196,188,134,125,189 -> 189
158,75,129,95,115,122,60 -> 60
68,94,161,151,136,145 -> 145
172,113,144,120,123,103,188 -> 188
70,76,149,150,184,116,132 -> 132
97,71,182,99 -> 99
65,98,135,158 -> 158
133,97,89,111,144,124,184 -> 184
---
[158 152 182  72] Answer: 72
[ 70  65 148  97 120] Answer: 120
[ 95 128 124 188  93 144 152] Answer: 152
[114  87 142 120  56 139] Answer: 139
[116  90 179 119] Answer: 119
[122  78  63 107] Answer: 107
[137 161 133  82  70 140 130] Answer: 130
[153 182 125 166 155] Answer: 155
---
[[155 112 120  79 107  64 160 113 114 111 139 173]
 [ 83 159 134 114 170 144 153 115 104 137  58 157]
 [145 126 122 116 113 138 153 144 136 121 160 104]
 [152 130 138  87 139  78 172  93  90 114 169 179]
 [114 124  99 114 164  97 144 166 164 161 115 196]
 [108 124 123 161 149 172  79 148 153 156 128  61]
 [128 129 136 141 116 138  90 166 171 135 130  92]] gives 108

[[160 154 145  97 128 163 141 160 153 143]
 [ 91 104 105 139 114 172 136 173 125 129]
 [152 151 134 101 100 172 129 133 174 126]
 [117 125 109 147  85 170 122 158 167 103]
 [168 160 177 101 143 118 105 147 137 131]
 [147 159 128 115  94 164 116 137 178 115]
 [164 155 174  98 140 143 113 138 137 149]
 [129 136 135  97 141 158 156 182 112 144]
 [163 166 143 100 113 159 128 150 158 135]
 [171 158 177  86 136 130 100 134 150 130]
 [165 163 171 105 126 136 115 137 153 140]
 [165 156 173  98 148 109 105 112 130 144]] gives 165

[[188 175 180 188 188  72 185 185 176  70 169  70  69  87]
 [ 73 181  70  71  90 185  77  70  73  70  71 193 190 181]
 [187 186 187 186 185  69 178 185 186  70 166  69  69  70]
 [137 188 166 125  70 185  88 127  67  69  71 186 118 188]
 [169 184 189 185 173  69 187 155 170 185 160  70  72  69]
 [ 81  66  72  79  90 181  72  66  71 184  66 186 188 184]] gives 169

[[156 187 158 149 173 173]
 [159 166 125 146 143 159]
 [142 159 121 131 139 149]
 [174 141 172 181 156 157]
 [173 141 172 181 156 156]
 [173 140 167 179 153 155]
 [173 141 174 181 157 156]
 [101  68  99 108  83  83]
 [156 187 160 150 174 172]] gives 101

[[137 122 138 123 143 128  66 130 127]
 [129 126 139 128 132 133  62 128 128]
 [114 128 113 130 101 126 172 126 138]
 [134 140 135 131 139 123 126 124 134]
 [128 124 127 124 129 127 118 138 126]
 [131 117 128 123 121 128  89 125 143]] gives 128

[[107 150 177 130 122 115 144 123 116 148 109 116 124]
 [ 96  95  95 132 158 161 136 109 180  60 140 191 107]
 [161 109  93 124 164 143  87 107  98  92 121 136 153]
 [130  93 110 128 143 118 131 112 164 131 147 135 105]
 [122 123 150 142 128 134 109 119 135 123 121 143 126]
 [120 117 172 148 118 118 118 128 146 140 123 130 111]
 [111 152 136 107 129 105 161 117 109 170 123 101 134]
 [118 154 146 114  98 106 153 140 118 159 124 112 109]
 [132 167  96 117  94 126 133 156 128 131 153 129 109]
 [115 168 166 142  93 128 138 158 135 142 127 121 108]
 [154  97  82 143 108 140 103 160 138 106 155 142 161]] gives 115

[[ 98 102 108  82 158 102  83  96  95]
 [135 102 123 128 158 116  83  99 128]
 [130 128 128 145 134 172  93 114 109]
 [128 131 132 145 120 189 128 133  91]
 [142 149 108 128 128 128 128 130 132]
 [142 113 128 109 145 138  83 116 128]
 [101 167 128 110 112 188 149 129 128]
 [ 99 103 121 128 110 130 108 107  91]
 [128 116 117  95 150 180 149  96 144]
 [127 152 159 138 128 102 128 133 128]
 [ 98 168 159 111 128 130 137 129 128]
 [118 114 145  82 110 128 128 128 144]] gives 98
---
86,163,76,107 yields 86, 107

189,90,186,167,166,84,78 yields 189, 78

123,175,157,146
108,73,108,96
yields 123, 96

181,168,96,105
85,168,96,105
165,168,124,105
yields 181, 105

193,121,176,78,142,98,91 yields 193, 91

146,132,135,127,123
153,110,147,180,127
yields 146, 127

189,142,73,98,111 yields 189, 111

109,150,111,173,160,94,107
174,133,170,102,127,140,95
126,64,88,83,125,72,94
yields 109, 94

134,101,162,98,195,164,135 yields 134, 135
---
157	155	92	195	137: 195, 157

127	167	58	197	122	86: 197, 167

77	158	122	193: 193, 158

80	174	184	95	102	153	112: 184, 174

142	135	124	165
115	110	106	101
166	107	141	183
: 183, 166

164	88	104	198	85	154	112: 198, 164
